Below is a small trained network, with its code and all its weights. Each question gives an input and a target symbol and asks what happens when units are switched off, that is, made to give their printed mean instead of their output.

import numpy as np


def w(rows, s, z=0):
    codes = np.array(rows[::2]) - 128.0
    scale = np.full(codes.shape[1], s)
    scale[-1] = z or s
    return codes * scale


def norm(h):
    return h / np.sqrt((h * h).mean(-1, keepdims=True) + 1e-5)


def f(y):
    return np.maximum(y, 0)


def softmax(a):
    e = np.exp(a - a.max(-1, keepdims=True))
    return e / e.sum(-1, keepdims=True)


def log_softmax(a):
    a = a - a.max(-1, keepdims=True)
    return a - np.log(np.exp(a).sum(-1, keepdims=True))


def net(x, mask):
    ids = ['αβγδεζηθλμξπστφω'.index(c) for c in x.split()]
    T = len(ids)
    res = E[ids] + P[:T]
    u = 0
    for l in range(2):
        r = norm(res)
        for j in range(3):
            rows = slice(2 * j, 2 * j + 2)
            q, k, v = (r @ M[l][rows].T for M in (Q, K, V))
            z = softmax(np.where(np.tri(T) > 0, q @ k.T / 2**0.5, -1e9)) @ v
            o = O[l][rows]
            res = res + np.where(mask[u + j], z, o[:, -1]) @ o[:, :-1]
        u += 3
        y = f(norm(res) @ A[l][:, :-1].T + A[l][:, -1])
        res = res + np.where(mask[u : u + 8], y, B[l][:, -1]) @ B[l][:, :-1]
        u += 8
    return log_softmax(norm(res)[-1] @ U[:, :-1].T + U[:, -1])


Q, K, V, O, A, B = {}, {}, {}, {}, {}, {}
E = w([
[114,126,117,138],'α',
[122,126,103,130],'β',
[116,133,129,144],'γ',
[141,105,152,129],'δ',
[121,133,129,142],'ε',
[117,6,163,98],'ζ',
[102,121,123,150],'η',
[94,82,119,93],'θ',
[131,132,112,130],'λ',
[98,102,156,117],'μ',
[206,45,64,231],'ξ',
[47,203,80,75],'π',
[105,120,115,144],'σ',
[101,112,102,141],'τ',
[120,128,115,133],'φ',
[172,113,73,81],'ω',
],0.014)
P = w([
[172,144,198,3],'0',
[48,57,67,168],'1',
[66,64,73,180],'2',
[87,65,54,180],'3',
[89,77,64,191],'4',
[90,72,69,196],'5',
[92,74,59,198],'6',
[92,74,57,202],'7',
[97,80,61,206],'8',
[97,83,67,206],'9',
[94,78,61,212],'10',
[103,82,59,209],'11',
],0.0032)
Q[0] = w([
[123,187,168,67],'L0H1',
[96,207,14,254],'L0H1',
[102,127,135,154],'L0H2',
[137,90,142,140],'L0H2',
[98,102,139,196],'L0H3',
[117,116,152,158],'L0H3',
],0.013)
K[0] = w([
[102,226,45,241],'L0H1',
[94,192,184,2],'L0H1',
[86,81,120,156],'L0H2',
[97,121,167,102],'L0H2',
[129,151,187,70],'L0H3',
[169,108,181,93],'L0H3',
],0.0092)
V[0] = w([
[241,157,110,90],'L0H1',
[122,120,3,138],'L0H1',
[167,112,107,185],'L0H2',
[120,130,90,41],'L0H2',
[104,129,138,134],'L0H3',
[80,88,20,158],'L0H3',
],0.0053)
O[0] = w([
[254,88,124,241,1],'L0H1',
[154,50,222,68,38],'L0H1',
[116,136,124,54,130],'L0H2',
[75,116,117,182,119],'L0H2',
[104,117,129,120,158],'L0H3',
[108,147,238,131,191],'L0H3',
],0.0049,0.0023)
A[0] = w([
[92,56,127,177,123],'L0N1',
[88,87,135,153,166],'L0N2',
[80,188,151,98,111],'L0N3',
[201,115,37,2,2],'L0N4',
[119,49,83,81,131],'L0N5',
[175,56,161,122,28],'L0N6',
[161,128,101,72,81],'L0N7',
[225,122,119,98,86],'L0N8',
],0.008,0.0041)
B[0] = w([
[150,142,138,110,254],'L0N1',
[146,137,146,116,253],'L0N2',
[99,100,141,143,188],'L0N3',
[171,135,252,145,136],'L0N4',
[134,143,167,138,212],'L0N5',
[76,121,107,94,149],'L0N6',
[161,141,171,135,131],'L0N7',
[142,144,146,84,134],'L0N8',
],0.014,0.0048)
Q[1] = w([
[137,164,142,229],'L1H1',
[135,133,251,64],'L1H1',
[90,162,90,55],'L1H2',
[118,192,129,184],'L1H2',
[23,133,113,56],'L1H3',
[181,45,88,152],'L1H3',
],0.011)
K[1] = w([
[153,184,113,201],'L1H1',
[221,112,142,21],'L1H1',
[70,127,105,111],'L1H2',
[143,193,78,190],'L1H2',
[10,108,152,84],'L1H3',
[141,154,38,200],'L1H3',
],0.013)
V[1] = w([
[196,23,92,71],'L1H1',
[159,99,76,193],'L1H1',
[114,205,133,224],'L1H2',
[124,1,150,75],'L1H2',
[228,83,70,151],'L1H3',
[148,221,143,204],'L1H3',
],0.0046)
O[1] = w([
[87,84,153,230,77],'L1H1',
[64,66,90,109,90],'L1H1',
[193,198,62,47,158],'L1H2',
[111,85,253,213,124],'L1H2',
[64,74,170,7,5],'L1H3',
[24,51,205,165,94],'L1H3',
],0.0041,0.0025)
A[1] = w([
[96,73,89,67,83],'L1N1',
[170,195,65,122,133],'L1N2',
[225,124,53,155,136],'L1N3',
[142,177,127,185,138],'L1N4',
[191,72,197,122,207],'L1N5',
[118,170,117,137,143],'L1N6',
[119,148,171,246,64],'L1N7',
[172,2,71,103,3],'L1N8',
],0.0071,0.0046)
B[1] = w([
[151,39,169,103,160],'L1N1',
[64,85,195,119,212],'L1N2',
[192,80,154,195,182],'L1N3',
[160,126,148,75,176],'L1N4',
[58,197,28,211,253],'L1N5',
[103,127,123,92,186],'L1N6',
[125,78,146,51,161],'L1N7',
[254,167,182,157,166],'L1N8',
],0.0064,0.0045)
U = w([
[188,163,215,134,137],'α',
[118,102,82,129,159],'β',
[102,169,173,163,18],'γ',
[87,53,186,172,128],'δ',
[122,90,91,140,197],'ε',
[141,160,48,153,110],'ζ',
[108,142,93,195,87],'η',
[116,154,94,192,75],'θ',
[125,85,75,139,162],'λ',
[190,174,98,78,255],'μ',
[114,67,111,52,113],'ξ',
[162,248,132,183,23],'π',
[197,120,109,205,255],'σ',
[187,66,154,102,232],'τ',
[39,175,96,88,80],'φ',
[126,130,210,39,21],'ω',
],0.019,0.0042)

Each question gives the input, a string of symbols that net reads in full, and the target symbol t.
The units are the heads (2 rows each of Q, K, V and O) and the neurons (one row each of A and B). Each row of codes is followed by its name. A weight is (code - 128) times the scale printed after its matrix; where a second scale follows, it is the last column's (O, A, B and U).
mask holds one flag per unit, layer by layer, with each layer's heads first. A switched-off unit (its flag False) gives its mean, the last column of its rows in O or B, instead of its output. The means were averaged over made-up inputs and are rounded, as every weight is.
A unit's drop is (log p(t) with every unit on - log p(t) with that unit switched off) / (log p(t) with every unit on - log p(t) with every unit switched off).
The circuit of an input: a set's keep is (log p(t) with only the set's units on - log p(t) with every unit switched off) / (log p(t) with every unit on - log p(t) with every unit switched off). Starting from the 12 units with the biggest drops (on a tie, the unit counted first), units are removed one at a time, each time the one whose removal leaves the highest keep (on an exact tie, the one counted first), for as long as the keep stays at least 0.8.
units of the circuit, in order: the units of the circuit, biggest drop first
top k neurons: the k neurons with the biggest drops, biggest first
top k neurons in layer l: the k neurons of layer l with the biggest drops, biggest first
which heads matter: for each layer, one digit per head in row order, 1 if its drop is at least 0.15 and else 0, layers parted by /
drop when u is switched off: that unit's drop, to one decimal
input ζ η ξ λ η β, target μ: which heads matter : 100 / 010
input ζ η α π δ λ, target μ: units of the circuit, in order : (L0H1 L1H2)
input θ μ η λ, target α: top 2 neurons : (L1N2 L1N5)
input σ τ η η π π η, target ω: units of the circuit, in order : (L1N5 L1N7)
input α φ ζ η ζ ξ φ η η α σ, target ξ: which heads matter : 100 / 001
input ζ ζ η ζ δ π η α, target μ: units of the circuit, in order : (L0H1 L1H2 L1N5)
input ζ ε φ ζ π η π π λ ξ γ, target μ: units of the circuit, in order : (L0H1 L1H2 L1N5)
input ζ π ξ δ ω η γ ξ σ φ, target μ: units of the circuit, in order : (L0H1 L1H2 L1N5)
input η σ ω π ε, target φ: units of the circuit, in order : (L0H1)
input α τ η ζ σ η η η φ ε λ, target ξ: which heads matter : 100 / 001
input ξ π η σ λ σ ω β α, target δ: units of the circuit, in order : (L1H1 L1N7)
input π η η η α, target π: which heads matter : 100 / 000
input λ η η η η α, target σ: which heads matter : 100 / 000
input μ η σ η η φ η λ η, target ζ: top neuron in layer 1 : (L1N3)
input φ η λ γ μ ζ η ε, target τ: which heads matter : 100 / 011
input σ π ζ ζ η π ζ ε, target ω: top 2 neurons : (L1N5 L1N7)
input σ ζ η τ λ, target ω: which heads matter : 100 / 000
input μ π η π ξ π φ η μ σ φ λ, target ζ: top 2 neurons in layer 0 : (L0N5 L0N1)
input ξ μ λ η, target δ: top 2 neurons : (L0N3 L1N5)
input θ ζ α ζ π φ θ η η α η, target α: top 3 neurons : (L1N5 L1N2 L1N3)
input η η σ φ π α η ξ π η φ, target φ: top neuron : (L1N5)
input σ ζ ζ σ, target ω: top 2 neurons in layer 1 : (L1N7 L1N5)
input μ β β γ ε η τ β, target ζ: top 3 neurons in layer 1 : (L1N3 L1N5 L1N7)
input α ζ φ δ π η η, target ξ: drop when L0N3 is switched off : 0.0
input σ ε η σ φ σ β α, target ω: drop when L0N1 is switched off : 0.0
input φ π π σ η π ζ π ζ π η η, target τ: drop when L1N6 is switched off : 0.0
input η ζ ξ η ζ ξ σ, target φ: drop when L0H1 is switched off : 3.5
input λ φ π π ζ η η, target σ: top neuron in layer 1 : (L1N8)
input δ δ δ, target π: top 2 neurons in layer 1 : (L1N5 L1N2)
input σ λ ζ σ, target ω: top 2 neurons in layer 1 : (L1N5 L1N7)
